Below are the code and all the weights of a small trained network. Each question names an input and a class and asks about switching units off, where a switched-off unit gives its printed mean instead of its output.

import numpy as np


def w(rows, s, z=0):
    codes = np.array(rows[::2]) - 128.0
    scale = np.full(codes.shape[1], s)
    scale[-1] = z or s
    return codes * scale


def norm(h):
    return h / np.sqrt((h * h).mean(-1, keepdims=True) + 1e-5)


def f(y):
    return y / 2 * (1 + np.tanh(0.7978845608 * (y + 0.044715 * y**3)))


def log_softmax(a):
    a = a - a.max(-1, keepdims=True)
    return a - np.log(np.exp(a).sum(-1, keepdims=True))


def net(x, mask):
    res = np.array(x, float).reshape(1, 5) / 4 @ E
    u = 0
    for l in range(3):
        y = f(norm(res) @ A[l][:, :-1].T + A[l][:, -1])
        res = res + np.where(mask[u : u + 3], y, B[l][:, -1]) @ B[l][:, :-1]
        u += 3
    return log_softmax(norm(res)[-1] @ U[:, :-1].T + U[:, -1])


A, B = {}, {}
E = w([
[209,113,241],'x0',
[129,131,134],'x1',
[176,2,54],'x2',
[130,129,122],'x3',
[38,67,187],'x4',
],0.0045)
A[0] = w([
[2,154,190,1],'0.n1',
[79,172,125,117],'0.n2',
[144,41,139,92],'0.n3',
],0.0041,0.0013)
B[0] = w([
[2,112,93,194],'0.n1',
[221,150,103,133],'0.n2',
[95,141,100,254],'0.n3',
],0.0043,0.00045)
A[1] = w([
[166,237,180,219],'1.n1',
[193,147,59,2],'1.n2',
[217,3,92,160],'1.n3',
],0.0026)
B[1] = w([
[116,254,124,247],'1.n1',
[123,3,144,52],'1.n2',
[90,177,52,238],'1.n3',
],0.0034,0.0013)
A[2] = w([
[244,2,187,3],'2.n1',
[152,168,125,134],'2.n2',
[141,186,235,17],'2.n3',
],0.0086,0.0032)
B[2] = w([
[15,254,98,254],'2.n1',
[131,161,97,158],'2.n2',
[170,37,114,208],'2.n3',
],0.0087,0.0024)
U = w([
[145,227,78,213],'0',
[24,136,161,227],'1',
[188,85,29,98],'2',
[71,8,86,4],'3',
[236,169,194,69],'4',
[129,75,251,96],'5',
],0.019,0.0038)

Each question gives the input, the list of numbers given to net, and the class t.
The units are the neurons (one row each of A and B). Each row of codes is followed by its name. A weight is (code - 128) times the scale printed after its matrix; where a second scale follows, it is the last column's (A, B and U).
mask holds one flag per neuron, layer by layer. A switched-off neuron (its flag False) gives its mean, the last column of its row in B, instead of its output. The means were averaged over made-up inputs and are rounded, as every weight is.
A unit's drop is (log p(t) with every unit on - log p(t) with that unit switched off) / (log p(t) with every unit on - log p(t) with every unit switched off).
The circuit of an input: a set's keep is (log p(t) with only the set's units on - log p(t) with every unit switched off) / (log p(t) with every unit on - log p(t) with every unit switched off). Starting from all 9 units, units are removed one at a time, each time the one whose removal leaves the highest keep (on an exact tie, the one counted first), for as long as the keep stays at least 0.8.
units of the circuit, in order: the units of the circuit, biggest drop first
top k neurons: the k neurons with the biggest drops, biggest first
top k neurons in layer l: the k neurons of layer l with the biggest drops, biggest first
drop of u: that unit's drop, to one decimal
input [6,8,2,0,4], class 1: units of the circuit, in order => [2.n1]
input [2,-3,-7,-7,8], class 5: top 2 neurons => [2.n1; 2.n3]
input [1,-5,-8,1,6], class 5: units of the circuit, in order => [2.n1; 2.n3]
input [5,6,1,-2,-5], class 0: top 2 neurons in layer 2 => [2.n1; 2.n2]
input [1,5,-2,8,4], class 5: top 3 neurons => [2.n1; 1.n3; 2.n3]
input [1,5,-5,0,0], class 4: top 3 neurons => [2.n1; 2.n3; 1.n1]
input [0,-2,1,-2,4], class 3: top 2 neurons => [2.n1; 1.n1]
input [1,1,-2,7,6], class 5: top 2 neurons in layer 2 => [2.n1; 2.n2]
input [2,0,-1,5,-1], class 4: top 2 neurons => [1.n1; 0.n1]
input [3,2,-5,-4,-4], class 4: top 2 neurons in layer 2 => [2.n1; 2.n3]
input [2,-5,8,0,-2], class 0: top 3 neurons => [2.n1; 2.n3; 0.n1]
input [8,1,2,-3,-6], class 0: drop of 2.n1 => 0.9
input [2,-4,5,2,3], class 1: drop of 2.n1 => 0.7
input [1,4,4,3,3], class 1: drop of 2.n1 => 0.5
input [4,0,-4,4,1], class 5: top neuron => [2.n3]
input [3,-4,-4,-4,6], class 5: top 2 neurons => [2.n1; 2.n3]
